Below is a small trained network, with its code and all its weights. Each question gives an input and a target symbol and asks what happens when units are switched off, that is, made to give their printed mean instead of their output.

import numpy as np


def w(rows, s, z=0):
    codes = np.array(rows[::2]) - 128.0
    scale = np.full(codes.shape[1], s)
    scale[-1] = z or s
    return codes * scale


def softmax(a):
    e = np.exp(a - a.max(-1, keepdims=True))
    return e / e.sum(-1, keepdims=True)


def log_softmax(a):
    a = a - a.max(-1, keepdims=True)
    return a - np.log(np.exp(a).sum(-1, keepdims=True))


def net(x, mask):
    ids = ['βδεζμπσψ'.index(c) for c in x.split()]
    T = len(ids)
    res = E[ids] + P[:T]
    u = 0
    for l in range(3):
        r = res
        for j in range(2):
            rows = slice(2 * j, 2 * j + 2)
            q, k, v = (r @ M[l][rows].T for M in (Q, K, V))
            z = softmax(np.where(np.tri(T) > 0, q @ k.T / 2**0.5, -1e9)) @ v
            o = O[l][rows]
            res = res + np.where(mask[u + j], z, o[:, -1]) @ o[:, :-1]
        u += 2
    return log_softmax(res[-1] @ U[:, :-1].T + U[:, -1])


Q, K, V, O = {}, {}, {}, {}
E = w([
[80,153,138,119,71,146,114,74,98,174],'β',
[147,92,82,222,87,55,70,102,98,198],'δ',
[104,154,131,121,89,121,109,93,102,168],'ε',
[110,95,122,152,117,155,65,78,93,199],'ζ',
[178,166,107,107,107,114,93,100,131,140],'μ',
[178,69,155,151,106,154,133,167,1,77],'π',
[108,184,171,69,124,182,112,75,125,139],'σ',
[228,131,151,145,224,121,53,100,148,140],'ψ',
],0.017)
P = w([
[76,133,72,58,149,132,60,192,125,190],'0',
[134,156,155,121,145,141,142,140,52,204],'1',
[137,140,134,141,116,162,160,136,144,168],'2',
[86,184,101,186,162,191,92,125,109,101],'3',
[147,115,121,114,127,115,152,74,107,130],'4',
[125,119,127,161,119,172,179,130,196,131],'5',
[99,177,115,161,154,116,91,63,61,75],'6',
[161,85,142,112,105,97,161,79,147,124],'7',
[91,132,139,182,108,179,152,142,236,106],'8',
[112,143,148,170,101,100,116,87,144,82],'9',
[176,58,163,107,74,77,164,86,155,119],'10',
[111,98,164,158,79,144,146,121,254,108],'11',
[95,128,189,188,94,94,114,107,157,85],'12',
[165,40,192,124,64,75,132,98,165,109],'13',
],0.014)
Q[0] = w([
[180,144,201,164,74,151,92,90,119,140],'0.h1',
[156,108,192,148,118,124,126,126,102,124],'0.h1',
[141,222,164,144,127,130,115,173,113,235],'0.h2',
[63,210,55,253,177,207,146,182,186,77],'0.h2',
],0.012)
K[0] = w([
[128,92,137,163,128,162,157,165,97,55],'0.h1',
[99,105,125,157,103,131,203,90,101,64],'0.h1',
[171,128,131,107,93,109,136,135,81,4],'0.h2',
[110,201,115,140,182,115,92,100,28,152],'0.h2',
],0.012)
V[0] = w([
[149,95,109,54,57,113,55,254,111,103],'0.h1',
[164,161,177,115,153,180,115,133,87,158],'0.h1',
[177,233,108,89,101,85,161,190,153,132],'0.h2',
[110,100,177,160,139,95,154,202,50,82],'0.h2',
],0.0065)
O[0] = w([
[151,182,134,8,35,143,130,137,99,194,196],'0.h1',
[57,199,97,94,113,122,211,67,171,159,253],'0.h1',
[1,74,120,25,184,94,66,127,147,160,46],'0.h2',
[208,86,41,60,83,201,38,123,171,113,71],'0.h2',
],0.007,0.0047)
Q[1] = w([
[129,136,53,173,146,231,187,248,195,176],'1.h1',
[186,39,132,36,135,95,229,127,135,222],'1.h1',
[141,122,143,95,174,100,115,152,160,95],'1.h2',
[168,158,93,80,153,119,96,182,123,145],'1.h2',
],0.012)
K[1] = w([
[99,203,67,155,167,148,79,139,67,107],'1.h1',
[86,139,128,175,114,178,107,248,215,104],'1.h1',
[140,162,122,140,174,111,119,141,145,139],'1.h2',
[154,162,95,99,155,111,132,148,119,158],'1.h2',
],0.016)
V[1] = w([
[209,103,208,106,230,135,74,171,71,128],'1.h1',
[106,119,150,73,131,228,173,96,51,99],'1.h1',
[2,70,111,136,87,170,143,124,55,187],'1.h2',
[92,179,121,186,172,125,159,129,126,109],'1.h2',
],0.0078)
O[1] = w([
[140,37,117,59,125,99,231,26,118,197,86],'1.h1',
[198,153,247,88,42,2,105,127,96,167,100],'1.h1',
[177,202,40,70,154,150,174,173,160,161,252],'1.h2',
[120,82,133,61,70,163,72,99,84,163,114],'1.h2',
],0.0078,0.0038)
Q[2] = w([
[250,198,167,221,16,192,171,17,119,108],'2.h1',
[126,155,156,112,135,70,95,186,126,153],'2.h1',
[96,112,58,155,47,95,150,171,94,137],'2.h2',
[171,106,94,197,165,113,84,121,132,207],'2.h2',
],0.011)
K[2] = w([
[107,85,164,124,77,141,244,214,28,15],'2.h1',
[107,187,123,95,109,156,125,104,172,174],'2.h1',
[71,112,82,196,22,96,156,138,82,155],'2.h2',
[166,111,100,153,160,121,59,124,142,215],'2.h2',
],0.011)
V[2] = w([
[187,44,54,138,132,77,44,99,127,61],'2.h1',
[115,184,165,238,200,46,157,59,209,152],'2.h1',
[225,44,172,254,177,140,138,126,121,97],'2.h2',
[150,178,150,51,148,183,156,152,119,98],'2.h2',
],0.0058)
O[2] = w([
[163,131,154,157,177,117,21,80,53,173,28],'2.h1',
[183,255,178,166,99,82,156,202,210,199,2],'2.h1',
[58,173,88,75,74,171,180,132,132,188,81],'2.h2',
[155,55,177,172,182,85,147,98,174,245,135],'2.h2',
],0.0074,0.0058)
U = w([
[77,57,119,122,138,101,190,97,144,133,56],'β',
[163,102,141,71,86,123,101,132,121,183,82],'δ',
[82,193,106,1,149,116,138,184,154,189,253],'ε',
[116,109,152,108,135,126,116,157,123,140,94],'ζ',
[136,106,164,179,116,114,114,139,140,153,128],'μ',
[112,112,120,107,158,166,137,145,149,95,72],'π',
[160,147,162,174,122,136,196,127,117,129,159],'σ',
[96,44,197,205,106,93,109,149,119,178,139],'ψ',
],0.0066,0.0072)

Each question gives the input, a string of symbols that net reads in full, and the target symbol t.
The units are the heads (2 rows each of Q, K, V and O). Each row of codes is followed by its name. A weight is (code - 128) times the scale printed after its matrix; where a second scale follows, it is the last column's (O and U).
mask holds one flag per head, layer by layer. A switched-off head (its flag False) gives its mean, the last column of its rows in O, instead of its output. The means were averaged over made-up inputs and are rounded, as every weight is.
A unit's drop is (log p(t) with every unit on - log p(t) with that unit switched off) / (log p(t) with every unit on - log p(t) with every unit switched off).
The circuit of an input: a set's keep is (log p(t) with only the set's units on - log p(t) with every unit switched off) / (log p(t) with every unit on - log p(t) with every unit switched off). Starting from all 6 units, units are removed one at a time, each time the one whose removal leaves the highest keep (on an exact tie, the one counted first), for as long as the keep stays at least 0.8.
circuit, biggest first: the units of the circuit, biggest drop first
which heads matter: for each layer, one digit per head in row order, 1 if its drop is at least 0.15 and else 0, layers parted by /
input μ ψ ψ ψ ψ δ ψ ψ μ ψ ψ ζ σ ζ, target σ: which heads matter	01 / 00 / 11
input ψ ψ ψ ψ π ε μ, target δ: circuit, biggest first	[1.h1]
input μ δ ε ψ ψ σ δ π ε, target π: which heads matter	10 / 10 / 00
input δ π β, target π: which heads matter	01 / 10 / 10
input δ σ ψ δ π, target β: which heads matter	00 / 10 / 10
input β δ β δ ψ π δ ψ σ, target π: circuit, biggest first	[1.h1, 0.h1]
input δ ψ δ π σ ψ ζ δ ψ ζ ε, target β: circuit, biggest first	[2.h1, 1.h1]
input ε π ψ δ δ ε, target π: circuit, biggest first	[1.h1, 0.h2, 2.h1]
input σ σ ψ π ψ, target β: which heads matter	00 / 11 / 10
input ψ ψ ψ σ ψ ζ, target ε: which heads matter	00 / 01 / 11
input ε ψ β δ, target ε: circuit, biggest first	[2.h1, 1.h2]
input δ σ ψ π δ δ, target δ: which heads matter	01 / 10 / 00
input δ ψ ε μ ε β δ π ζ ζ δ ζ δ δ, target σ: circuit, biggest first	[0.h2, 2.h2]
input ψ δ μ δ ψ ζ μ π μ β ψ, target ε: which heads matter	11 / 10 / 11
input β μ δ σ ζ π ψ ψ δ ε, target β: circuit, biggest first	[1.h1]
input ψ δ μ δ ψ ζ σ δ σ ζ δ ζ δ β, target σ: circuit, biggest first	[0.h2, 2.h1]
input π ε π ψ ψ μ ζ ψ π β ψ ψ μ ζ, target β: which heads matter	00 / 10 / 00
input δ δ δ μ ε β π ζ μ, target δ: circuit, biggest first	[1.h1, 0.h2]
input β ζ ψ π δ μ π π, target ε: circuit, biggest first	[0.h2, 1.h1, 2.h1, 1.h2]
input ψ β ψ ε δ ζ δ δ δ π, target π: circuit, biggest first	[1.h1]
input μ β π ψ ε β ψ μ β, target β: circuit, biggest first	[1.h1, 2.h1]
input δ π ψ ε, target δ: circuit, biggest first	[1.h1, 0.h2]
input π δ ζ δ ψ δ δ δ β, target π: circuit, biggest first	[2.h1, 1.h1]
input π δ π π π ζ σ ψ ζ π δ ζ ζ σ, target σ: which heads matter	01 / 00 / 00
input ψ ζ ζ ζ ψ ζ ψ σ δ ψ, target ψ: which heads matter	10 / 01 / 00
input δ ψ ζ ψ σ π ζ β, target δ: which heads matter	01 / 10 / 00
input π σ δ ψ μ, target π: which heads matter	00 / 10 / 10
